Here is a tiny trained network, its code and every weight. The questions are about switching its units off for an input and a target symbol, where a switched-off unit gives its printed mean instead of its output.

import numpy as np


def w(rows, s, z=0):
    codes = np.array(rows[::2]) - 128.0
    scale = np.full(codes.shape[1], s)
    scale[-1] = z or s
    return codes * scale


def norm(h):
    return h / np.sqrt((h * h).mean(-1, keepdims=True) + 1e-5)


def f(y):
    return np.maximum(y, 0)


def softmax(a):
    e = np.exp(a - a.max(-1, keepdims=True))
    return e / e.sum(-1, keepdims=True)


def log_softmax(a):
    a = a - a.max(-1, keepdims=True)
    return a - np.log(np.exp(a).sum(-1, keepdims=True))


def net(x, mask):
    ids = ['ΓΘΞαδεζημπστφψω'.index(c) for c in x.split()]
    T = len(ids)
    res = E[ids] + P[:T]
    u = 0
    for l in range(2):
        q, k, v = (norm(res) @ M[l].T for M in (Q, K, V))
        z = softmax(np.where(np.tri(T) > 0, q @ k.T / 3**0.5, -1e9)) @ v
        res = res + np.where(mask[u], z, O[l][:, -1]) @ O[l][:, :-1]
        u += 1
        y = f(norm(res) @ A[l][:, :-1].T + A[l][:, -1])
        res = res + np.where(mask[u : u + 4], y, B[l][:, -1]) @ B[l][:, :-1]
        u += 4
    return log_softmax(norm(res)[-1] @ U[:, :-1].T + U[:, -1])


Q, K, V, O, A, B = {}, {}, {}, {}, {}, {}
E = w([
[178,95,123,97,88],'Γ',
[207,158,209,59,191],'Θ',
[153,91,113,94,133],'Ξ',
[174,127,174,163,121],'α',
[143,119,212,134,55],'δ',
[116,143,149,82,206],'ε',
[209,221,204,243,191],'ζ',
[117,117,94,66,122],'η',
[118,136,83,106,115],'μ',
[147,155,127,136,172],'π',
[112,111,76,91,123],'σ',
[109,86,120,145,137],'τ',
[210,195,160,196,144],'φ',
[247,78,181,107,160],'ψ',
[196,46,106,79,141],'ω',
],0.015)
P = w([
[86,72,109,89,149],'0',
[227,199,60,9,35],'1',
[114,127,63,163,140],'2',
[29,147,105,166,180],'3',
[233,163,87,14,108],'4',
[118,126,62,167,139],'5',
[29,128,108,165,185],'6',
[195,222,169,45,126],'7',
[117,127,64,165,141],'8',
[23,129,114,164,190],'9',
],0.011)
Q[0] = w([
[112,216,152,200,117],'L0H0',
[254,22,43,140,196],'L0H0',
[114,57,7,172,89],'L0H0',
],0.0091)
K[0] = w([
[189,143,95,190,86],'L0H0',
[254,144,34,143,153],'L0H0',
[172,121,108,159,95],'L0H0',
],0.0065)
V[0] = w([
[238,116,153,79,88],'L0H0',
[185,73,254,62,15],'L0H0',
[39,93,127,198,76],'L0H0',
],0.0058)
O[0] = w([
[77,254,184,92,98,229],'L0H0',
[178,41,53,166,159,133],'L0H0',
[162,87,109,91,84,4],'L0H0',
],0.0062,0.0037)
A[0] = w([
[125,192,137,151,66,253],'L0N0',
[253,255,70,16,85,98],'L0N1',
[131,157,153,140,224,100],'L0N2',
[120,84,69,192,120,134],'L0N3',
],0.0073,0.0023)
B[0] = w([
[196,106,70,63,157,180],'L0N0',
[189,186,245,15,110,255],'L0N1',
[107,119,99,157,54,184],'L0N2',
[103,63,195,59,220,152],'L0N3',
],0.012,0.008)
Q[1] = w([
[65,97,153,96,254],'L1H0',
[57,220,168,191,41],'L1H0',
[121,149,133,58,173],'L1H0',
],0.0077)
K[1] = w([
[99,186,208,51,133],'L1H0',
[1,125,154,168,125],'L1H0',
[174,113,209,5,12],'L1H0',
],0.0065)
V[1] = w([
[155,115,3,150,120],'L1H0',
[210,119,118,179,171],'L1H0',
[50,43,51,137,141],'L1H0',
],0.0044)
O[1] = w([
[160,66,114,100,69,47],'L1H0',
[168,166,185,135,189,125],'L1H0',
[180,254,158,66,148,2],'L1H0',
],0.0073,0.0039)
A[1] = w([
[128,74,201,95,16,245],'L1N0',
[198,135,127,255,76,253],'L1N1',
[170,171,164,225,136,15],'L1N2',
[156,160,207,63,202,140],'L1N3',
],0.0073,0.004)
B[1] = w([
[115,206,101,198,238,221],'L1N0',
[117,85,92,82,133,189],'L1N1',
[74,47,136,246,131,151],'L1N2',
[110,100,133,175,6,254],'L1N3',
],0.011,0.0067)
U = w([
[151,167,160,47,175,253],'Γ',
[124,159,191,110,153,206],'Θ',
[47,134,176,159,81,113],'Ξ',
[192,60,65,75,145,81],'α',
[169,135,120,106,252,37],'δ',
[71,192,90,147,133,176],'ε',
[126,131,73,179,125,224],'ζ',
[76,141,116,107,60,73],'η',
[102,87,89,81,25,62],'μ',
[125,170,40,90,138,108],'π',
[84,115,104,91,130,162],'σ',
[94,117,192,126,231,110],'τ',
[167,109,88,153,52,103],'φ',
[145,127,134,173,113,109],'ψ',
[123,30,191,124,67,45],'ω',
],0.012,0.0038)

Each question gives the input, a string of symbols that net reads in full, and the target symbol t.
The units are the heads (3 rows each of Q, K, V and O) and the neurons (one row each of A and B). Each row of codes is followed by its name. A weight is (code - 128) times the scale printed after its matrix; where a second scale follows, it is the last column's (O, A, B and U).
mask holds one flag per unit, layer by layer, with each layer's heads first. A switched-off unit (its flag False) gives its mean, the last column of its rows in O or B, instead of its output. The means were averaged over made-up inputs and are rounded, as every weight is.
A unit's drop is (log p(t) with every unit on - log p(t) with that unit switched off) / (log p(t) with every unit on - log p(t) with every unit switched off).
The circuit of an input: a set's keep is (log p(t) with only the set's units on - log p(t) with every unit switched off) / (log p(t) with every unit on - log p(t) with every unit switched off). Starting from all 10 units, units are removed one at a time, each time the one whose removal leaves the highest keep (on an exact tie, the one counted first), for as long as the keep stays at least 0.8.
units of the circuit, in order: the units of the circuit, biggest drop first
most important unit: the unit with the biggest drop
top k neurons: the k neurons with the biggest drops, biggest first
k most important neurons of layer l: the k neurons of layer l with the biggest drops, biggest first
input ψ σ μ ζ Γ α μ ω ε, target ε: units of the circuit, in order -> (L0N1 L0N0)
input φ ζ ω Ξ η ω, target ω: units of the circuit, in order -> (L1N3 L0N3 L0N0)
input ω Θ ω δ, target τ: units of the circuit, in order -> (L0H0 L0N3 L1N0)
input δ α α η ω ω, target ω: units of the circuit, in order -> (L1N3 L0N0 L0N3)
input Γ Γ α Θ ω μ φ, target ζ: units of the circuit, in order -> (L0N1)
input Γ Ξ δ, target δ: top 2 neurons -> (L0N1 L1N3)
input μ σ δ α, target τ: top 2 neurons -> (L0N3 L1N3)
input π δ μ Ξ δ σ ω α π, target π: top 3 neurons -> (L0N1 L1N3 L0N2)
input α μ μ η Γ α Γ Γ δ π, target ε: top 3 neurons -> (L0N1 L0N2 L1N3)
input μ φ α ω μ α Γ τ ζ, target ζ: 3 most important neurons of layer 1 -> (L1N2 L1N1 L1N3)
input α ω ε ζ ω φ δ ω μ δ, target τ: units of the circuit, in order -> (L0H0 L1N0)
input π ζ ζ, target ζ: units of the circuit, in order -> (L0N1 L1N1)
input α ω ω σ ζ Γ, target Γ: top 2 neurons -> (L0N1 L1N0)
input ω δ α η φ φ π ω π, target π: 3 most important neurons of layer 0 -> (L0N1 L0N2 L0N0)
input ε Ξ δ φ Ξ φ, target φ: most important unit -> L1N0
input σ Ξ ω Ξ π ω ω δ δ φ, target ζ: top 2 neurons -> (L0N1 L1N2)
input ω Γ μ σ μ τ, target τ: 2 most important neurons of layer 0 -> (L0N3 L0N1)
input ω α Γ π Γ α α φ Ξ, target Ξ: top 4 neurons -> (L1N3 L0N0 L1N0 L1N1)
input η α α ω Θ Γ σ Θ Ξ, target Ξ: top 3 neurons -> (L1N3 L0N0 L1N0)
input α Γ ω α ζ φ Θ, target Ξ: most important unit -> L1N0
input ε Ξ ε, target ε: 2 most important neurons of layer 0 -> (L0N1 L0N2)
input η δ τ, target τ: 2 most important neurons of layer 0 -> (L0N3 L0N0)
